Below is a small trained network, with its code and all its weights. Each question gives an input and a target symbol and asks what happens when units are switched off, that is, made to give their printed mean instead of their output.

import numpy as np


def w(rows, s, z=0):
    codes = np.array(rows[::2]) - 128.0
    scale = np.full(codes.shape[1], s)
    scale[-1] = z or s
    return codes * scale


def norm(h):
    return h / np.sqrt((h * h).mean(-1, keepdims=True) + 1e-5)


def f(y):
    return np.maximum(y, 0)


def softmax(a):
    e = np.exp(a - a.max(-1, keepdims=True))
    return e / e.sum(-1, keepdims=True)


def log_softmax(a):
    a = a - a.max(-1, keepdims=True)
    return a - np.log(np.exp(a).sum(-1, keepdims=True))


def net(x, mask):
    ids = ['αδημσφψω'.index(c) for c in x.split()]
    T = len(ids)
    res = E[ids] + P[:T]
    q, k, v = (norm(res) @ M[0].T for M in (Q, K, V))
    z = softmax(np.where(np.tri(T) > 0, q @ k.T / 2**0.5, -1e9)) @ v
    res = res + np.where(mask[0], z, O[0][:, -1]) @ O[0][:, :-1]
    y = f(norm(res) @ A[0][:, :-1].T + A[0][:, -1])
    res = res + np.where(mask[1:25], y, B[0][:, -1]) @ B[0][:, :-1]
    return log_softmax(norm(res)[-1] @ U[:, :-1].T + U[:, -1])


Q, K, V, O, A, B = {}, {}, {}, {}, {}, {}
E = w([
[76,151,96,119],'α',
[198,173,159,153],'δ',
[146,161,143,143],'η',
[83,117,79,167],'μ',
[104,87,108,132],'σ',
[129,143,67,201],'φ',
[213,93,103,61],'ψ',
[122,253,130,143],'ω',
],0.014)
P = w([
[128,95,85,3],'0',
[187,87,119,109],'1',
[80,144,184,105],'2',
[196,96,156,146],'3',
[98,141,150,40],'4',
[209,88,153,148],'5',
[78,148,199,118],'6',
],0.0043)
Q[0] = w([
[113,142,222,250],'H1',
[247,4,62,126],'H1',
],0.0043)
K[0] = w([
[80,187,68,248],'H1',
[196,190,108,3],'H1',
],0.0059)
V[0] = w([
[155,150,130,34],'H1',
[147,1,118,152],'H1',
],0.0073)
O[0] = w([
[77,154,254,247,209],'H1',
[88,88,176,220,2],'H1',
],0.004,0.00071)
A[0] = w([
[156,2,221,200,166],'N1',
[100,120,207,155,144],'N2',
[168,128,191,37,177],'N3',
[49,29,86,109,92],'N4',
[146,136,160,66,113],'N5',
[103,79,86,207,31],'N6',
[98,119,66,176,156],'N7',
[199,74,74,95,99],'N8',
[138,123,153,60,204],'N9',
[155,119,126,231,84],'N10',
[221,244,147,232,66],'N11',
[177,137,90,87,158],'N12',
[180,131,166,102,141],'N13',
[227,86,252,114,204],'N14',
[75,137,148,158,248],'N15',
[62,207,105,120,65],'N16',
[68,242,210,70,200],'N17',
[51,13,125,159,89],'N18',
[112,12,99,154,114],'N19',
[163,71,162,196,140],'N20',
[154,165,89,157,164],'N21',
[144,135,43,86,121],'N22',
[138,137,170,72,119],'N23',
[101,204,120,111,170],'N24',
],0.0061,0.0019)
B[0] = w([
[223,63,152,142,198],'N1',
[147,64,40,162,147],'N2',
[113,46,120,159,197],'N3',
[173,144,149,79,240],'N4',
[107,64,186,180,161],'N5',
[153,166,108,117,200],'N6',
[196,120,166,199,223],'N7',
[98,252,145,210,173],'N8',
[94,92,103,210,174],'N9',
[54,66,124,55,172],'N10',
[103,144,168,79,254],'N11',
[100,205,112,166,175],'N12',
[108,80,94,106,183],'N13',
[140,113,11,164,242],'N14',
[198,87,28,109,199],'N15',
[196,110,127,63,198],'N16',
[52,90,185,183,237],'N17',
[183,146,179,40,225],'N18',
[109,213,194,70,216],'N19',
[183,82,105,40,174],'N20',
[62,153,206,50,188],'N21',
[134,157,199,205,187],'N22',
[98,93,135,156,159],'N23',
[171,83,152,171,201],'N24',
],0.0038,0.0041)
U = w([
[19,121,76,95,168],'α',
[174,166,228,208,1],'δ',
[87,87,209,210,171],'η',
[168,208,25,46,100],'μ',
[167,93,179,29,110],'σ',
[150,193,40,210,156],'φ',
[179,25,61,184,115],'ψ',
[127,252,183,137,201],'ω',
],0.011,0.0043)

Each question gives the input, a string of symbols that net reads in full, and the target symbol t.
The units are the heads (2 rows each of Q, K, V and O) and the neurons (one row each of A and B). Each row of codes is followed by its name. A weight is (code - 128) times the scale printed after its matrix; where a second scale follows, it is the last column's (O, A, B and U).
mask holds one flag per unit, heads first, then neurons. A switched-off unit (its flag False) gives its mean, the last column of its rows in O or B, instead of its output. The means were averaged over made-up inputs and are rounded, as every weight is.
A unit's drop is (log p(t) with every unit on - log p(t) with that unit switched off) / (log p(t) with every unit on - log p(t) with every unit switched off).
The circuit of an input: a set's keep is (log p(t) with only the set's units on - log p(t) with every unit switched off) / (log p(t) with every unit on - log p(t) with every unit switched off). Starting from the 12 units with the biggest drops (on a tie, the unit counted first), units are removed one at a time, each time the one whose removal leaves the highest keep (on an exact tie, the one counted first), for as long as the keep stays at least 0.8.
units of the circuit, in order: the units of the circuit, biggest drop first
most important unit: the unit with the biggest drop
top k neurons: the k neurons with the biggest drops, biggest first
drop of u: that unit's drop, to one decimal
input ω σ σ α, target σ: most important unit : N14
input μ δ μ η, target μ: top 3 neurons : (N14; N11; N7)
input δ α ω α, target ω: units of the circuit, in order : (N14; N10)
input ψ ω ψ δ η α, target η: units of the circuit, in order : (N17; H1)
input η α φ μ μ η, target μ: units of the circuit, in order : (H1; N14; N17)
input μ ω α σ, target ω: top 2 neurons : (N8; N19)
input φ φ η η, target φ: units of the circuit, in order : (H1; N14; N18; N12)
input μ ψ σ δ, target ψ: top 2 neurons : (N14; N19)
input ψ ψ α α, target ψ: top 4 neurons : (N15; N19; N16; N11)
input σ η μ σ α η, target σ: top 3 neurons : (N11; N21; N10)
input μ ψ η η, target ψ: top 4 neurons : (N14; N19; N18; N4)
input η μ φ α, target φ: drop of N11 : 0.4
input σ ψ α η ψ α, target ψ: drop of H1 : 0.2
input φ ψ δ μ φ ψ σ, target σ: drop of N23 : 0.0
input η σ σ μ ω α η, target η: most important unit : N17
